Table B holds the same points as the rows below and some others, measured another way and shuffled. Each row below is followed by which row of B it is.
B, 72 x 33:
[[ 209 -132   75   94  -96  134  234 -151   55  268  212  132 -125 -131
  -144   73  189  125  -74  -94   87  -96 -173   56   26  228  197  129
    97  256   36   45  -97]
 [  74  -37  -34 -149  205   48    7    6  -47  -81  -60 -273   30  127
   -29 -217   60   -9 -196   79  -74 -163 -241 -251  129 -137  -97    3
    81   60   13  -94   25]
 [ 396 -121  241    1 -217  183  133   -2   -5  178 -119  209 -169  -39
  -213  539  300  315  127  129  228 -274   71  127 -197  386  -93 -272
     6  -46 -248  138 -179]
 [-282   31 -147 -117  457 -138  -72  221  -56 -452  -14 -290   78  123
   226 -454 -169 -175  -83  -23 -333  124 -241 -251  310 -392 -137  332
   -37 -151  164 -192    6]
 [ -69  -37 -100   70  131  -12   51   43   44 -117   89   -3  -88  -39
    -9 -167  -42  -12  -77 -149 -100   47 -141  -69  104  -28   84  199
    57   -6   54 -101  -91]
 [ -62   21  -25  -33  165  -45 -121  295  -30 -420 -249    4  -96   79
    35  123  -34   93  147   46 -100   -3  100  -37  -28  -34 -244  -61
   -68 -395 -169  -74 -172]
 [ 145  -52   -3 -128  148   78  -29   63  -68 -132 -179 -162  -17   84
   -61  -25  144  118  -61  139  -49 -199 -114 -130   19  -16 -135  -97
    53  -27  -97  -31  -38]
 [ 336  -88  100 -172  -30  167  118 -185  -41  261   10 -271    2  145
  -252  -11  253  103 -305  170  177 -388 -256 -277   -1   75  -71 -233
   173  248 -104   -7   31]
 [ 321 -182   -3 -118   56  339   13   53  146 -103 -569  258 -214 -172
   144  207  -46  147  116 -166 -242  -84    3  123   26  -36   37  -82
   -85 -208   94   -5    0]
 [ 341 -147  245 -144   41  155  147    4 -133  105  -73  -26   29  -10
   -29  258  377  252  104  291   28 -271 -131   75   31  167 -119  -35
   -22  139  -62  158  -66]
 [ 308 -136  417 -138  -42  101  277  -20 -122  246  140  -16   37   40
   -25  359  369  202  110  301  137 -243 -168   54   80  202 -162   26
   -69  144  -40  192  -64]
 [-267   92   88   44  169 -264  -26  329 -121 -379  186  -87    1  169
     7   76    8   25  150  121   23   86   22  -88   49    5 -308  135
   -82 -319 -185  -61 -238]
 [  54  -70  -15  154  -97   98  112   -1  171   15   11  273 -255 -123
   -69  132  -98   50    0 -310   18   65   -7   41  -26  132  130   63
    15 -127   -8  -75 -138]
 [ -96   39   46  105   41 -161   62   86  -98  -69  335 -113  -21  107
  -197    0  161   73  -44   99  163  -55  -83 -110  -11  164 -100   71
    84   18 -201  -35 -205]
 [ 565 -153   93 -128 -240  390   77 -190  122  302 -386   72 -220    1
  -291  339  180  232 -182  -15  200 -429  -38 -101 -202  229  -13 -513
   128   24 -186   18   -2]
 [-542  190  -45  126  306 -481  -33  305 -188 -424  583 -355  120  273
   -57 -321  -20 -129  -53  132   47  174 -141 -289  158  -93 -260  346
    33 -136 -164 -161 -241]
 [ 213 -113   42 -160  172  151   12   65  -54 -107 -255  -69   -7   -3
    60   16  161  135   24  129 -143 -175 -128  -17   79  -40  -83   -6
   -11    1   15   24   -9]
 [ 272 -148  160   13  -94  196  152    9   65   87 -141  262 -178 -124
   -32  348  123  198  133  -63   27  -99    6  148  -42  204   24  -42
   -45  -66  -40   75 -120]
 [ -48  -23  -92   80   77   -9   58    0   58  -53  135  -29 -100   -1
   -89 -161  -30  -13 -142 -150  -17    8 -143 -122   68    8   77  125
    96   27    4 -110  -89]
 [ 305  -84  117 -186   34  137  104 -130  -85  192    8 -285   38  149
  -194  -26  284  115 -249  225  128 -369 -260 -243   40   51  -96 -175
   141  239  -95   13   29]
 [ 240 -114  144 -101   40  117  194 -131  -50  223  140 -144   21   32
  -101  -19  249   93 -150  120   66 -228 -276 -108  107   76    7   48
    87  270   34   47    3]
 [  96 -117  119  -94  130  107  167   13   47   -1  -32   40  -45  -46
   162   -7  -19   -8   12  -76 -156    8 -209  -24  212 -103    5  215
   -74   -6  186   -8   10]
 [ 296 -148   -3   49 -135  284   65  -13  185   39 -336  351 -300 -184
   -63  303  -21  176   64 -252  -28  -80   71  124 -116  174  117 -150
    -1 -159  -43  -11 -102]
 [-387  103   77  129  191 -327   35  319  -86 -368  358  -36  -12  120
    56   -8  -67  -43  155    9   -8  218  -15  -64  118  -11 -227  318
   -97 -293 -100  -83 -257]
 [ 155 -116 -113  157  -77  178   65  -40  162   25 -109  295 -269 -200
  -109  103  -11  127   -7 -290  -28   -4    7  107  -77  182  226    8
    77  -28  -12  -47 -136]
 [-202  -14  -67   30  301 -104   22  184  -24 -320   79  -29   -7  -23
   174 -218  -77  -51   63  -77 -247  165 -148  -25  218 -159  -20  372
   -50  -96  125  -88  -98]
 [ -67  -17   17  -28  208  -77   45  122  -88 -173  108 -130   28   57
    28 -120   98   33    1   90  -81  -18 -156  -79  141  -45  -82  195
     5    0   -4  -36  -94]
 [-204    9  104  -63  265 -148   69  223  -62 -276  129 -105   48   98
   205  -97  -71  -80   81   36 -165  125 -162 -110  251 -190 -193  320
  -124 -184   88  -70  -79]
 [ 228 -112   -4  122 -153  154  174 -181   92  265  139  127 -181 -104
  -253   76  156  141 -150 -149  147 -147 -126   -2  -68  264  208  -27
   167  213  -55   -4 -109]
 [-299   85  -69  -62  395 -234 -110  314 -143 -501   52 -290   89  190
   113 -262  -45  -64   26  130 -185   77 -113 -197  180 -231 -269  221
   -43 -225  -51 -135 -114]
 [ 542 -235  373 -340   23  334  295 -181  -46  377 -151 -109   57   17
    82  205  324  147  -62  248  -21 -364 -341  -52  190   -1  -85  -49
   -46  281  157  166  150]
 [ 297  -75  232 -110  -74  114   61   69  -67   36 -161    3  -78   90
  -151  395  263  244   74  229  162 -285   16  -21 -116  205 -233 -275
   -17 -110 -242   83 -123]
 [ 291 -120  -52 -154  111  244  -37   13   25  -89 -411  -38  -96  -18
   -13   17   93  132  -64   22 -136 -221  -95  -68    6  -39  -33 -159
    44  -43  -17  -29   16]
 [ -57   19   -4   47  162 -119 -109  295 -148 -384  -70  -14  -40   50
   -67  142  189  206  210  196  -21  -59  107   63  -87  144 -199   -7
   -19 -226 -261   11 -255]
 [-377  107 -101   43  327 -289  -57  256 -102 -418  257 -257   58  166
    44 -325  -82 -116  -52   27 -115  135 -141 -221  173 -181 -172  292
    13 -157  -41 -167 -140]
 [ 370 -185  231  -78 -109  253  317 -225   81  412   85   70  -88  -76
   -49  144  162   83 -124  -57   69 -194 -277  -26  117  113  112   42
    37  268  140   77   46]
 [ -78  -59 -111  148  144   -5   16  153   44 -254  -12  202 -143 -155
    63  -31  -26   81  144 -172 -172  142   -3  140   52   53  109  259
   -22 -114   37  -46 -177]
 [ -68  -60   50   89   98   -7   79  193   56 -215  -24  238 -140 -112
   138  134  -55   58  217 -151 -147  156   20  141   86   31   -9  246
  -119 -238   51  -20 -161]
 [ 212  -87  324 -205   57   69  200    9 -105  127   62 -139   65  116
    17  179  235   94   11  248   57 -210 -218  -96  138   22 -218   21
   -64   68    0   83   -5]
 [-328  105 -477  326   35 -114 -153   60  229 -308   97   58 -311  -10
  -257 -366 -374 -140 -297 -545    1  190   33 -248 -100  -18  201   23
   225 -239 -124 -362 -195]
 [ -61   53   23  112  -48 -105  -23  155   -4 -158   87    5 -139  115
  -227  178   31   97   -1   -5  186  -51   80 -109 -138  178 -168 -140
    39 -241 -299  -81 -234]
 [ -10  -25 -177  323 -131   26  -20   81  135 -130    7  366 -328 -173
  -239  182  -22  176   78 -312   89   74  188  151 -225  331  181  -28
    94 -180 -212  -81 -300]
 [ 424 -173   29  174 -352  332  174 -191  219  333 -127  443 -370 -235
  -290  415  110  256  -27 -296  195 -163   70  171 -234  425  262 -226
   113   41 -126   36 -153]
 [ 143  -10   -4   42 -112   29  105 -164   -5  237  263 -203  -74  134
  -396  -51  181   67 -339   25  290 -269 -186 -279  -84  190   16 -178
   237  215 -204  -75  -85]
 [ 396 -187  137  -87  -13  270  140  -49    4  133 -220  147 -100 -126
   -18  247  260  238   75   70  -41 -221  -90  138   -5  166   52  -54
    -5  106   10  117  -44]
 [  25  -32  197   -1  -26  -45  226  -43   -8  164  338  -82  -22   99
   -97   52   85   -7 -115   13  150  -67 -213 -163  113   70  -67  109
    29   84  -16  -18  -78]
 [-131   38 -256  -55  322  -39 -253  291  -25 -562 -351 -136  -71   80
    50 -210 -107   17    1  -22 -244    3   22 -145   18 -194 -161  -28
    19 -335 -106 -182 -105]
 [ -98  -52   38  -43  210   -1   92  133   49 -197  -14   26  -53  -20
   214  -94 -141  -75   48 -133 -225  130 -155  -48  237 -178  -49  283
  -101 -160  174  -78  -38]
 [-133   -3 -289  255    5  -16  -23   17  160 -144   96  136 -253  -95
  -180 -181 -161   -9 -158 -389  -11  109  -12  -71  -57   86  222   91
   167  -78  -65 -199 -179]
 [ -14  -24  -85  -30  101   56    2   54  115 -143 -120  -33 -134   41
     1 -122 -172  -62 -138 -202  -92    3 -114 -198   87 -132  -26   16
    32 -176   34 -163  -23]
 [-228   91   19   88  139 -221 -123  389 -109 -483    1    5  -72  120
   -35  180   22  115  233  117   15   70  164   -2  -80   91 -307    4
   -79 -428 -298  -55 -299]
 [ 277 -142   92 -133   70  190  170 -151  -10  201    3 -118    4   -4
   -41  -66  187   70 -169   57  -30 -223 -293 -113  137    1   52   42
    78  260  105   15   57]
 [ 390 -174   90 -107  -39  278  186 -210   49  298  -80  -19  -74  -57
  -105   39  204  122 -182    1   30 -275 -246  -65   60   86  116  -68
   107  270   68   36   51]
 [ 359 -131  281 -123 -102  173  224 -110  -34  290   35  -33  -37   42
  -129  269  280  175  -52  160  163 -289 -167  -50   11  179  -88 -125
    27  148  -71   99  -26]
 [ 567 -267  386 -334   23  379  334 -204  -11  413 -174  -34   41  -47
   127  208  301  151  -35  194  -66 -338 -356    9  227    0  -19   12
   -68  302  229  178  167]
 [ 192  -85  322 -191   75   55  228  -23 -100  163  135 -184   87  130
    31  102  217   51  -43  233   51 -197 -277 -135  183  -12 -192   70
   -48  124   42   73   15]
 [-118  -56 -155  136  133   -8  115  -46  115  -38  222   45 -111 -106
    14 -315 -123  -99 -157 -313 -142  143 -225  -83  187  -70  239  355
    89  105  179 -143  -57]
 [-396   90 -205  199  228 -254  -52  206    4 -381  290  -64  -73   52
   -29 -310 -162 -105  -51 -188  -85  224  -71 -142  101  -75    2  313
    55 -163  -45 -197 -200]
 [-151  -42  -73    2  334  -54  -51  293  -51 -458 -137   64  -31  -78
   244  -96  -39   45  221  -22 -335  159  -34  104  165 -128  -66  334
  -126 -225   93  -41 -127]
 [ 133  -53  160  -64   37   48   41  151  -59 -120 -121   33  -63   46
   -16  269  149  168  140  145   23 -124    8   20  -21  105 -198  -69
   -65 -175 -136   49 -132]
 [  51  -31  -98   52   78   33  -93  164  -15 -258 -187   69 -138  -17
  -105   86   84  169   70   -4  -40  -77   73   24 -105  120  -56  -77
    42 -177 -176  -47 -178]
 [-195   39 -142   -4  298 -114 -136  281  -51 -474 -117 -104  -35   71
    78 -163  -71   -1   57   -4 -196   75  -24  -99   88 -143 -150  134
   -21 -267  -59 -130 -130]
 [ -28    2  123  -34   64  -68  111   47  -27   -8  198 -145  -14  146
   -72  -10   31  -24 -105   39   83  -54 -169 -206   96  -12 -146   58
    19  -36  -55  -62  -73]
 [ 460 -151  178 -148  -60  249  112  -88  -65  205 -180  -40  -47   14
  -173  267  371  273  -36  236  117 -384 -110   -2  -75  216  -73 -239
    70  160 -139  119  -41]
 [-219   24 -113  212   20  -98   45  113  141 -175  170  161 -215  -45
   -47  -58 -221  -70  -24 -352  -18  209   -8  -57   29   25   71  192
    19 -221  -17 -170 -179]
 [ 441 -217  246  -99 -126  318  308 -222   87  410  -39  144 -112 -109
   -31  234  184  138  -71  -50   50 -217 -229   35   87  142  118  -10
    10  233  131   99   42]
 [-160  -17 -300  163  224   -5 -207  332   79 -593 -354  259 -227 -164
   104  -32 -160  106  226 -241 -302  194  190  163  -54  -22   42  136
   -43 -421  -61 -131 -228]
 [-167  -35 -101   86  267  -49  -37  269   11 -421  -95  159  -99 -118
   195  -60  -75   47  215 -128 -292  199    7  136  126  -73   10  328
   -96 -236   75  -55 -162]
 [   3  -83  -57   37  148   49   80   44   47 -103   13   64  -84  -97
    67 -114  -12   17   -1 -138 -161   54 -139   13  137  -35   95  238
     9   10  110  -48  -72]
 [ -87  -79  -87  182  100    8  113   51   95 -107  143  222 -159 -194
    71  -90  -72   13   57 -279 -162  184  -95  113  116   41  210  360
     2  -10  136  -63 -139]
 [ -62  -97   44    9  239   -5  138   99   -9 -137  113   62   -3 -113
   218 -129   18   -6  107  -73 -252  133 -199   83  260  -91   66  440
   -78   33  223   -2  -59]
 [  -9   38 -127  -13   82  -35  -66   16  -25 -101   44 -268  -51  179
  -246 -183   40   14 -269   30  104 -174 -124 -312  -38    0  -90 -150
   185   -8 -194 -150  -81]]
Rows of B count from 0, top down.

[ -90   -1   -8   11  -35 -127  -29 -110 -103   80  170   11  -88  142
   59  -18  -94 -179  135   52   82  -20  -60 -206  -28   85  115   73
 -140  -34  -60   -7  -19] -> 57
[  71   84 -170  -17   13   42 -229  -39 -156 -153  -87 -109  -93  -40
 -111 -115   32  -88  -92  187  -60  134  163 -159   78  -53  181 -165
 -115  -42  -58   18  109] -> 69
[-269  -33  -14   58  -65 -103 -225 -268   46  374   89   32 -382   47
   92  311  115  169 -259  315  -40 -270  235 -211  -66  192  462  535
 -132   93 -399 -266  123] -> 37
[   2  -92  -15   14  -68 -118  -34  -30  -77   89   29   92  -74   63
  -29   14 -105   33   22  119  -64   80  -97  -92    5   56  -40  -27
  207   82   56   -4  -81] -> 52
[ 183  -14 -100   39    2  148 -199  -15 -271 -397 -215 -163  -70  -86
 -109 -194   69  -74   15  173 -194  290  210  -73  127 -123  180 -243
    3 -118   77   44   94] -> 70
[  59  -45  -39   29  -19   27 -101  -42 -166 -152  -78  -67  -81   -9
  -44  -83   -9  -27   24  127 -128  155   83  -73   56  -27  117  -80
   62  -47   42   -1   23] -> 25
[  51  -34   95  199 -113  -93  -26  -56 -166   30  143   68  -22  177
   45   24 -130  -54  216  168  -57   92  -53 -174   20   30   93  111
   87  -65   38  -50 -141] -> 20
[-339 -252  138   23 -121 -279  -33 -365  -53  387  285  192 -372  205
  245  258   38  -71  153  105  137 -243 -140 -302 -165  323  249  507
 -131  123 -235 -146   27] -> 62
[-122 -180   81   66  -78  -79  -84 -219 -138   52   58   35 -253   83
  118   97   56  -17   90  147  -55  -30   43 -165  -39  132  253  265
  -23    8 -101 -103   43] -> 27
[  -8  -11   68    9    4  -37  224  120   30   60   50  -44   92   89
    8  -60 -282   46   55  -59 -129   56  -64  145   11  -33 -108  -12
  279  -59  168  -10 -206] -> 6
[  16  -80 -135 -302  104  -38  189  133  -48 -170  -97  -81   91  -44
 -102 -310 -234 -156   46 -244  -18  211 -210  130   15  -50 -340 -505
  209   30  308  224  -55] -> 49
[-423 -126  -29  -45 -109 -345 -212 -394   67  626  303  231 -462  164
  162  372   88   16 -135  246  211 -381  -69 -413 -173  371  331  559
 -226  253 -447 -203  121] -> 64
[  49  -28  -76   -6  -20  -13 -108  -30 -139  -92  -58  -36  -77    1
  -62  -82  -35  -36   -6  123  -84  137   39  -92   47  -15   64 -123
   64   -3   37   18   12] -> 65
[-269   54  -42 -222  174   96  182  -40   94  -14    7 -318  -95  -13
  101 -111  -94 -129  -97 -209  -21 -161  221  146  -45   17  242  137
 -266 -176 -105  -42  107] -> 2
[ -76   -1  -30    2    9   25  -42  -28   22   81  -69  -85 -131  -24
  -20   63  -39  154 -193  138 -173  -26  188   38   18    5  183  144
  108    0  -83 -119   10] -> 44
[-397 -133 -163 -370    7 -411   41 -189  144  540  263  222 -243  117
   50   94 -146 -138  -95 -105  318 -247 -400 -236 -180  317 -187    8
  -51  334 -132   74   36] -> 39
[ -15   97 -123  -36   48   68 -111   -8  -35  -50  -84 -156  -84  -45
  -70  -55  -28   15 -174  125 -116   32  218  -31   56  -49  204  -25
  -56  -59  -83  -45   72] -> 36
[-104  -75  168  120  -49  -75  104 -192 -246 -108  281  -77  -67  259
  231  -92  -89 -409  500  -84  129   -3  -71 -235  -51   95  239  212
 -353 -257   -9   -3  -38] -> 15
[-278  175 -192 -248  144  -31   18  -49  150  203   85 -200 -124    8
   11  -32 -101 -114 -251  -74  106 -224  154  -34  -53   65  202   79
 -318  -33 -232  -34  126] -> 41
[-157 -146  -32   15  -92 -157 -216 -239  -56  244   35  129 -326   31
   39  206   92  111 -135  275  -37  -92   37 -231  -51  179  233  261
   44  169 -205 -136   81] -> 68
[-290  -34   12 -147    2 -250  241   22  262  542  203  120  -51  132
   57  159 -315  151 -160  -75   26 -236 -194   80 -117  170 -157  211
  266  178  -31  -78 -183] -> 14
[-167   96   -3  -56   59  -32  163   61  161  230   84 -109   -7   68
   25   48 -229   87 -154  -30  -80 -147   95  119  -27   20   80  183
   75  -43  -63 -101 -100] -> 60
[   9   12    2   -8  -13  -78  172  184  129  219   -6   41   92   41
  -86   30 -317  251 -154   38 -197   46  -68  188   21  -31 -199  -38
  492   84  151  -39 -249] -> 32
[   0  -51   34   17   -5    5   91   68    9   30  -70  -40  -13    7
  -29   -6 -156  165  -84   56 -218   69   56  135   26  -31   -6   21
  310   -2  102  -58 -115] -> 16
[  76  226 -124  -52  124  165   83  186   -3 -202  -92 -300  149  -35
 -110 -234 -205  -62 -102  -46 -152  116  227  148   98 -187   73 -202
  -26 -216   79   29  -36] -> 17
[-192  -16   94   44  -12  -85   70 -183  -98   71  246  -82 -127  201
  192    4  -79 -258  245  -32  109 -121   14 -184  -67  116  275  294
 -318 -162 -119  -67    2] -> 13
[  94  -48  129  177  -57   17   69  -15 -218 -192   69  -64   35  141
   65 -108 -132 -142  313   44 -106  170    9  -65   46  -42  102   30
   42 -191  131   -6 -123] -> 55
[ 102 -144   84  135  -88   -1  -18  -13 -167 -105  -69   24  -53   31
   -9  -12  -64   95   93  155 -221  188   17   -5   58  -22   38    3
  304  -19  137  -45 -102] -> 30
[ 162   67 -121  -85   63   65   40  140 -164 -318  -88 -158  142  -12
 -123 -322 -181 -197  109  -74  -73  286  -24   23   99 -149 -129 -447
   58 -126  244  170  -46] -> 4
